Below are the code and all the weights of a small trained network. Each question names an input and a target symbol and asks about switching units off, where a switched-off unit gives its printed mean instead of its output.

import numpy as np


def w(rows, s, z=0):
    codes = np.array(rows[::2]) - 128.0
    scale = np.full(codes.shape[1], s)
    scale[-1] = z or s
    return codes * scale


def norm(h):
    return h / np.sqrt((h * h).mean(-1, keepdims=True) + 1e-5)


def f(y):
    return np.maximum(y, 0)


def softmax(a):
    e = np.exp(a - a.max(-1, keepdims=True))
    return e / e.sum(-1, keepdims=True)


def log_softmax(a):
    a = a - a.max(-1, keepdims=True)
    return a - np.log(np.exp(a).sum(-1, keepdims=True))


def net(x, mask):
    ids = ['αδεημψω'.index(c) for c in x.split()]
    T = len(ids)
    res = E[ids] + P[:T]
    u = 0
    for l in range(2):
        r = norm(res)
        for j in range(2):
            rows = slice(4 * j, 4 * j + 4)
            q, k, v = (r @ M[l][rows].T for M in (Q, K, V))
            z = softmax(np.where(np.tri(T) > 0, q @ k.T / 4**0.5, -1e9)) @ v
            o = O[l][rows]
            res = res + np.where(mask[u + j], z, o[:, -1]) @ o[:, :-1]
        u += 2
        y = f(norm(res) @ A[l][:, :-1].T + A[l][:, -1])
        res = res + np.where(mask[u : u + 8], y, B[l][:, -1]) @ B[l][:, :-1]
        u += 8
    return log_softmax(norm(res)[-1] @ U[:, :-1].T + U[:, -1])


Q, K, V, O, A, B = {}, {}, {}, {}, {}, {}
E = w([
[143,11,127],'α',
[137,169,143],'δ',
[159,159,125],'ε',
[92,155,87],'η',
[131,170,68],'μ',
[147,160,65],'ψ',
[138,170,34],'ω',
],0.011)
P = w([
[171,123,233],'0',
[218,134,88],'1',
[18,93,82],'2',
[113,106,190],'3',
[148,91,202],'4',
[113,91,111],'5',
[111,105,59],'6',
[45,236,202],'7',
[105,204,220],'8',
[55,242,232],'9',
[103,200,253],'10',
],0.0043)
Q[0] = w([
[199,250,117],'0.h1',
[123,131,127],'0.h1',
[119,157,119],'0.h1',
[96,44,141],'0.h1',
[109,152,35],'0.h2',
[75,61,41],'0.h2',
[131,129,136],'0.h2',
[96,68,87],'0.h2',
],0.012)
K[0] = w([
[148,6,172],'0.h1',
[142,117,136],'0.h1',
[160,125,144],'0.h1',
[117,186,103],'0.h1',
[99,81,136],'0.h2',
[158,56,91],'0.h2',
[129,133,129],'0.h2',
[159,76,99],'0.h2',
],0.016)
V[0] = w([
[140,44,152],'0.h1',
[84,202,172],'0.h1',
[131,27,93],'0.h1',
[37,255,21],'0.h1',
[54,87,203],'0.h2',
[99,218,191],'0.h2',
[120,122,57],'0.h2',
[201,46,146],'0.h2',
],0.0073)
O[0] = w([
[82,151,151,190],'0.h1',
[174,127,43,24],'0.h1',
[63,127,164,216],'0.h1',
[181,49,31,2],'0.h1',
[37,134,51,44],'0.h2',
[145,96,2,127],'0.h2',
[143,173,191,151],'0.h2',
[113,88,198,119],'0.h2',
],0.0082,0.0025)
A[0] = w([
[89,200,153,230],'0.n1',
[57,115,112,196],'0.n2',
[166,156,119,119],'0.n3',
[160,119,67,133],'0.n4',
[111,49,165,249],'0.n5',
[163,213,139,14],'0.n6',
[79,8,99,214],'0.n7',
[186,118,121,123],'0.n8',
],0.013,0.0021)
B[0] = w([
[115,28,252,254],'0.n1',
[149,146,239,179],'0.n2',
[80,164,92,159],'0.n3',
[69,166,218,201],'0.n4',
[82,5,245,188],'0.n5',
[37,113,63,171],'0.n6',
[30,186,195,193],'0.n7',
[75,171,108,191],'0.n8',
],0.011,0.0072)
Q[1] = w([
[135,71,123],'1.h1',
[245,124,184],'1.h1',
[134,130,108],'1.h1',
[50,167,181],'1.h1',
[179,37,174],'1.h2',
[80,88,86],'1.h2',
[249,109,74],'1.h2',
[182,122,182],'1.h2',
],0.017)
K[1] = w([
[95,170,76],'1.h1',
[8,131,117],'1.h1',
[141,114,125],'1.h1',
[155,138,189],'1.h1',
[62,225,83],'1.h2',
[182,148,104],'1.h2',
[89,151,225],'1.h2',
[60,152,124],'1.h2',
],0.017)
V[1] = w([
[156,148,150],'1.h1',
[78,160,86],'1.h1',
[97,161,209],'1.h1',
[77,92,160],'1.h1',
[102,227,125],'1.h2',
[74,144,94],'1.h2',
[224,152,98],'1.h2',
[40,5,21],'1.h2',
],0.015)
O[1] = w([
[149,131,104,133],'1.h1',
[156,72,154,140],'1.h1',
[110,80,67,224],'1.h1',
[59,120,121,175],'1.h1',
[73,191,125,255],'1.h2',
[99,120,104,186],'1.h2',
[198,173,99,114],'1.h2',
[160,2,50,71],'1.h2',
],0.018,0.012)
A[1] = w([
[167,124,56,79],'1.n1',
[101,151,112,168],'1.n2',
[161,141,193,98],'1.n3',
[140,150,205,78],'1.n4',
[249,217,207,179],'1.n5',
[105,84,202,254],'1.n6',
[111,68,82,214],'1.n7',
[114,167,182,144],'1.n8',
],0.012,0.0024)
B[1] = w([
[117,71,58,132],'1.n1',
[89,110,116,189],'1.n2',
[105,78,143,150],'1.n3',
[178,118,176,177],'1.n4',
[148,2,64,189],'1.n5',
[206,140,179,253],'1.n6',
[164,52,136,176],'1.n7',
[173,160,183,222],'1.n8',
],0.017,0.0073)
U = w([
[168,37,246,101],'α',
[56,137,93,141],'δ',
[67,76,85,134],'ε',
[160,53,62,253],'η',
[221,121,121,181],'μ',
[155,170,126,76],'ψ',
[183,156,124,110],'ω',
],0.012,0.0038)

Each question gives the input, a string of symbols that net reads in full, and the target symbol t.
The units are the heads (4 rows each of Q, K, V and O) and the neurons (one row each of A and B). Each row of codes is followed by its name. A weight is (code - 128) times the scale printed after its matrix; where a second scale follows, it is the last column's (O, A, B and U).
mask holds one flag per unit, layer by layer, with each layer's heads first. A switched-off unit (its flag False) gives its mean, the last column of its rows in O or B, instead of its output. The means were averaged over made-up inputs and are rounded, as every weight is.
A unit's drop is (log p(t) with every unit on - log p(t) with that unit switched off) / (log p(t) with every unit on - log p(t) with every unit switched off).
The circuit of an input: a set's keep is (log p(t) with only the set's units on - log p(t) with every unit switched off) / (log p(t) with every unit on - log p(t) with every unit switched off). Starting from the 12 units with the biggest drops (on a tie, the unit counted first), units are removed one at a time, each time the one whose removal leaves the highest keep (on an exact tie, the one counted first), for as long as the keep stays at least 0.8.
circuit, biggest first: the units of the circuit, biggest drop first
top k neurons: the k neurons with the biggest drops, biggest first
heads that matter: for each layer, one digit per head in row order, 1 if its drop is at least 0.15 and else 0, layers parted by /
drop when u is switched off: that unit's drop, to one decimal
input ε μ δ ε α α η η α α, target ε: heads that matter	10 / 01
input ε η ε η ψ α δ δ ε, target ε: circuit, biggest first	(1.h1 0.h2)
input η μ ψ η, target η: circuit, biggest first	(1.h2 0.h1)
input η η η δ η ψ α α, target η: circuit, biggest first	(1.h2 0.h1)
input μ η η ε δ μ δ ψ, target μ: top neuron	(0.n7)
input μ α μ α ε η δ δ δ η α, target δ: circuit, biggest first	(0.n1 1.h1)
input δ μ ε μ ε, target δ: heads that matter	11 / 01
input μ μ μ δ, target μ: circuit, biggest first	(0.h1 0.h2 1.h2 0.n1)
input μ ε η ψ δ ω, target μ: circuit, biggest first	(0.h2 0.h1 1.h2 0.n1)
input ε δ ω ε ε, target ε: top 2 neurons	(0.n6 0.n2)
input α μ ω, target α: heads that matter	00 / 01
input η α η α η δ δ ψ η δ, target η: heads that matter	11 / 01
input μ ω ψ η ψ ε η ψ ω δ, target μ: top 2 neurons	(0.n7 0.n4)
input μ ε μ, target μ: top 2 neurons	(0.n6 0.n7)
input μ δ η ψ ω, target μ: top neuron	(0.n4)
input α δ ω, target α: top 2 neurons	(0.n1 1.n6)
input ε μ ε ψ ω δ, target ε: top 2 neurons	(0.n6 0.n2)
input μ μ μ, target μ: drop when 1.h1 is switched off	0.6
input η δ ψ, target η: drop when 0.n8 is switched off	0.0
input ε α δ η ω ε ε μ α, target ε: drop when 0.n8 is switched off	0.2
input η α μ ω α α ω α ω μ, target η: drop when 1.n7 is switched off	0.1
input η ω η α ψ ε ω η μ ε δ, target η: top neuron	(1.n7)
